Here is a tiny trained network, its code and every weight. The questions are about switching its units off for an input and a target symbol, where a switched-off unit gives its printed mean instead of its output.

import numpy as np


def w(rows, s, z=0):
    codes = np.array(rows[::2]) - 128.0
    scale = np.full(codes.shape[1], s)
    scale[-1] = z or s
    return codes * scale


def softmax(a):
    e = np.exp(a - a.max(-1, keepdims=True))
    return e / e.sum(-1, keepdims=True)


def log_softmax(a):
    a = a - a.max(-1, keepdims=True)
    return a - np.log(np.exp(a).sum(-1, keepdims=True))


def net(x, mask):
    ids = ['αβδεηθλμξστφψω'.index(c) for c in x.split()]
    T = len(ids)
    res = E[ids] + P[:T]
    u = 0
    for l in range(3):
        r = res
        for j in range(2):
            rows = slice(3 * j, 3 * j + 3)
            q, k, v = (r @ M[l][rows].T for M in (Q, K, V))
            z = softmax(np.where(np.tri(T) > 0, q @ k.T / 3**0.5, -1e9)) @ v
            o = O[l][rows]
            res = res + np.where(mask[u + j], z, o[:, -1]) @ o[:, :-1]
        u += 2
    return log_softmax(res[-1] @ U[:, :-1].T + U[:, -1])


Q, K, V, O = {}, {}, {}, {}
E = w([
[121,165,146,105,88,139,118,172,126,72,169],'α',
[77,118,157,123,167,128,90,153,88,133,207],'β',
[164,131,128,129,144,112,88,119,104,126,138],'δ',
[127,173,7,164,122,86,106,135,124,101,41],'ε',
[133,128,123,190,110,121,151,81,154,72,190],'η',
[146,113,154,62,134,147,70,107,137,144,135],'θ',
[165,134,121,118,73,168,160,95,177,77,131],'λ',
[159,50,190,129,153,145,95,120,184,132,160],'μ',
[133,128,161,115,130,146,145,111,101,148,135],'ξ',
[129,139,32,57,176,115,134,141,118,135,174],'σ',
[139,182,133,164,139,117,145,124,228,140,163],'τ',
[103,144,168,195,227,126,144,112,113,142,147],'φ',
[162,161,118,97,207,138,131,163,74,101,148],'ψ',
[135,97,202,82,203,81,143,92,149,119,122],'ω',
],0.022)
P = w([
[145,95,213,64,117,65,113,109,128,184,92],'0',
[129,115,132,91,154,234,94,91,79,159,149],'1',
[139,119,106,97,156,230,106,111,78,147,143],'2',
[143,120,110,121,167,222,129,118,83,129,135],'3',
[161,115,120,129,169,206,151,120,96,117,144],'4',
[179,126,105,134,175,198,155,120,112,102,131],'5',
[198,128,106,142,174,182,175,126,122,89,135],'6',
[208,121,115,152,180,157,190,145,134,74,118],'7',
[230,127,116,158,187,139,202,148,149,66,125],'8',
[244,124,104,168,180,122,220,150,156,49,121],'9',
[254,129,98,174,188,102,236,140,162,55,122],'10',
],0.0097)
Q[0] = w([
[150,126,123,108,155,109,91,122,162,84,124],'L0H0',
[144,85,128,131,84,90,95,127,107,138,132],'L0H0',
[135,152,147,142,141,136,153,92,135,183,88],'L0H0',
[220,58,103,96,253,184,176,150,96,127,159],'L0H1',
[114,169,150,128,121,98,128,170,207,119,116],'L0H1',
[101,178,145,180,67,122,197,108,119,88,127],'L0H1',
],0.012)
K[0] = w([
[189,157,121,78,129,3,65,187,209,113,171],'L0H0',
[74,45,96,121,81,198,112,128,80,192,141],'L0H0',
[114,146,191,202,107,162,144,40,93,146,196],'L0H0',
[210,190,108,238,25,118,202,230,196,19,117],'L0H1',
[172,202,141,44,156,39,134,85,93,180,130],'L0H1',
[198,39,190,118,155,134,91,78,104,173,85],'L0H1',
],0.0076)
V[0] = w([
[126,50,56,113,107,103,89,218,230,121,186],'L0H0',
[3,126,106,134,133,78,244,200,55,183,64],'L0H0',
[113,209,46,126,163,179,196,114,59,69,194],'L0H0',
[133,20,134,199,173,92,125,24,63,124,210],'L0H1',
[79,206,135,24,214,162,220,110,180,190,152],'L0H1',
[244,119,115,94,94,211,227,92,128,139,17],'L0H1',
],0.0053)
O[0] = w([
[80,105,97,90,148,208,243,101,2,150,149,194],'L0H0',
[162,108,182,92,99,100,96,129,112,165,61,29],'L0H0',
[223,106,162,139,103,153,101,56,146,149,137,255],'L0H0',
[152,39,85,141,126,100,107,121,192,78,155,215],'L0H1',
[198,138,147,108,70,182,146,95,221,200,175,171],'L0H1',
[109,200,63,69,109,141,99,73,177,56,45,140],'L0H1',
],0.0087,0.0049)
Q[1] = w([
[175,145,83,144,159,110,152,106,160,92,123],'L1H0',
[83,104,128,130,74,63,163,101,134,140,79],'L1H0',
[132,103,127,146,148,158,210,119,103,125,148],'L1H0',
[147,147,109,138,119,127,54,132,156,88,164],'L1H1',
[254,137,131,96,190,155,154,180,147,89,170],'L1H1',
[82,84,137,165,105,93,169,161,146,113,126],'L1H1',
],0.0082)
K[1] = w([
[136,101,165,74,92,41,194,120,101,184,94],'L1H0',
[91,146,94,197,142,207,76,71,159,190,163],'L1H0',
[190,173,177,134,61,87,131,231,148,140,158],'L1H0',
[190,168,104,90,195,100,170,210,232,162,111],'L1H1',
[102,108,173,17,125,3,170,205,195,145,118],'L1H1',
[102,95,84,200,88,188,123,176,132,108,64],'L1H1',
],0.0054)
V[1] = w([
[117,54,168,55,162,87,134,75,34,161,84],'L1H0',
[175,115,92,116,181,104,35,103,211,114,115],'L1H0',
[196,125,173,110,115,101,119,221,175,164,118],'L1H0',
[102,158,115,179,40,159,35,136,113,121,124],'L1H1',
[127,39,137,173,72,49,180,55,157,185,71],'L1H1',
[127,87,116,159,137,162,98,254,125,143,141],'L1H1',
],0.0076)
O[1] = w([
[37,39,224,142,131,74,179,102,161,165,72,155],'L1H0',
[1,159,21,124,171,166,160,98,42,160,147,145],'L1H0',
[164,111,157,89,108,71,119,113,32,151,185,143],'L1H0',
[160,151,98,80,131,87,29,107,209,101,251,8],'L1H1',
[39,231,198,222,124,102,123,90,84,68,159,111],'L1H1',
[192,107,40,154,147,63,46,103,130,178,45,122],'L1H1',
],0.0073,0.012)
Q[2] = w([
[152,102,111,150,153,135,160,128,92,64,113],'L2H0',
[160,84,125,103,149,147,146,76,100,183,138],'L2H0',
[130,149,124,160,114,107,71,69,93,173,139],'L2H0',
[91,186,178,116,95,80,81,254,137,97,101],'L2H1',
[167,100,153,146,194,153,155,76,105,74,132],'L2H1',
[75,143,115,172,72,84,145,183,185,135,143],'L2H1',
],0.0094)
K[2] = w([
[106,165,175,94,153,68,151,155,102,51,132],'L2H0',
[132,171,130,164,145,147,162,172,189,95,114],'L2H0',
[153,79,152,75,119,197,162,106,133,95,140],'L2H0',
[19,103,95,134,2,130,63,100,102,145,139],'L2H1',
[177,143,72,122,195,98,239,116,173,94,110],'L2H1',
[88,93,170,88,90,163,87,165,105,128,148],'L2H1',
],0.0082)
V[2] = w([
[104,204,112,218,177,63,132,58,213,136,163],'L2H0',
[103,130,77,150,85,69,155,178,43,183,164],'L2H0',
[206,43,90,139,131,216,128,88,116,165,182],'L2H0',
[182,169,100,99,163,134,117,164,2,127,54],'L2H1',
[121,186,153,241,171,151,128,218,232,188,35],'L2H1',
[165,118,235,209,214,140,147,151,99,76,132],'L2H1',
],0.006)
O[2] = w([
[174,121,204,199,203,150,127,104,156,171,120,160],'L2H0',
[149,125,59,167,86,137,110,99,76,136,181,143],'L2H0',
[160,166,136,142,174,70,190,138,95,108,80,231],'L2H0',
[158,107,145,112,130,165,53,201,102,141,70,214],'L2H1',
[97,163,10,154,140,85,147,171,174,151,125,83],'L2H1',
[132,147,228,130,187,120,105,181,147,129,149,255],'L2H1',
],0.011,0.0053)
U = w([
[194,158,196,156,96,136,110,251,162,150,163,194],'α',
[100,68,184,202,88,86,138,192,130,196,176,1],'β',
[121,178,184,183,120,55,73,89,125,143,122,150],'δ',
[95,88,120,198,120,93,108,177,161,172,56,150],'ε',
[119,7,140,175,209,78,113,125,162,31,152,142],'η',
[175,127,195,73,105,26,108,140,231,137,154,121],'θ',
[106,174,173,93,162,139,116,63,228,67,67,35],'λ',
[55,87,215,156,114,106,223,190,156,158,91,105],'μ',
[97,96,180,132,104,96,89,111,223,176,135,168],'ξ',
[162,133,131,145,103,71,209,102,169,222,176,165],'σ',
[170,155,175,169,192,133,140,129,198,214,154,144],'τ',
[137,115,200,188,103,3,74,85,180,202,69,176],'φ',
[166,53,177,155,98,130,165,112,131,155,90,94],'ψ',
[119,151,211,109,159,57,89,55,184,99,175,118],'ω',
],0.0049,0.0051)

Each question gives the input, a string of symbols that net reads in full, and the target symbol t.
The units are the heads (3 rows each of Q, K, V and O). Each row of codes is followed by its name. A weight is (code - 128) times the scale printed after its matrix; where a second scale follows, it is the last column's (O and U).
mask holds one flag per head, layer by layer. A switched-off head (its flag False) gives its mean, the last column of its rows in O, instead of its output. The means were averaged over made-up inputs and are rounded, as every weight is.
A unit's drop is (log p(t) with every unit on - log p(t) with that unit switched off) / (log p(t) with every unit on - log p(t) with every unit switched off).
The circuit of an input: a set's keep is (log p(t) with only the set's units on - log p(t) with every unit switched off) / (log p(t) with every unit on - log p(t) with every unit switched off). Starting from all 6 units, units are removed one at a time, each time the one whose removal leaves the highest keep (on an exact tie, the one counted first), for as long as the keep stays at least 0.8.
circuit, biggest first: the units of the circuit, biggest drop first
unit that matters most: the unit with the biggest drop
heads that matter: for each layer, one digit per head in row order, 1 if its drop is at least 0.15 and else 0, layers parted by /
input σ ω σ β, target μ: heads that matter	10 / 01 / 10
input σ η σ η ξ σ, target μ: heads that matter	10 / 11 / 10
input α τ σ φ η η η η, target θ: unit that matters most	L1H0
input α σ ψ, target α: circuit, biggest first	[L2H1; L0H1]
input τ μ τ β β τ η μ θ α β, target α: heads that matter	11 / 10 / 00
input τ σ ψ η, target α: circuit, biggest first	[L1H0; L2H1]
input α σ ψ σ σ σ, target α: circuit, biggest first	[L0H1; L2H1]
input α τ φ μ, target θ: circuit, biggest first	[L1H0; L1H1; L0H1; L2H0]
input η δ β φ δ, target τ: circuit, biggest first	[L2H0; L1H1; L2H1]
input η τ μ τ σ λ η τ, target τ: circuit, biggest first	[L2H0; L1H1; L1H0]
input σ τ ψ σ σ τ θ, target τ: circuit, biggest first	[L2H0; L0H1]
input ε η η σ λ, target ξ: circuit, biggest first	[L2H0; L0H1; L0H0; L1H0]
input φ η λ, target δ: heads that matter	11 / 11 / 00
input τ σ α σ α ω η, target α: circuit, biggest first	[L1H0; L2H1; L0H1]
input δ σ σ θ ψ σ σ τ σ η τ, target σ: circuit, biggest first	[L2H1; L0H0; L1H1]
input α ψ θ, target α: heads that matter	01 / 00 / 01
input δ σ τ, target σ: circuit, biggest first	[L2H1; L1H1; L1H0]
input λ η δ, target η: unit that matters most	L0H1
input σ τ α α τ β λ τ σ σ ω, target μ: circuit, biggest first	[L1H1; L2H0]
input β α τ η θ η σ σ τ τ μ, target τ: unit that matters most	L2H0
input β σ α ψ σ η ψ ψ, target φ: heads that matter	11 / 11 / 00
input β θ σ τ β η σ σ, target φ: circuit, biggest first	[L1H1; L0H1; L0H0; L1H0]
input ψ σ τ λ σ σ η, target ψ: heads that matter	10 / 10 / 01
input τ μ η η β τ η ξ ψ β, target α: heads that matter	00 / 10 / 01
input ψ η σ α, target ψ: heads that matter	10 / 11 / 01
input σ β λ σ φ μ, target μ: heads that matter	10 / 11 / 00
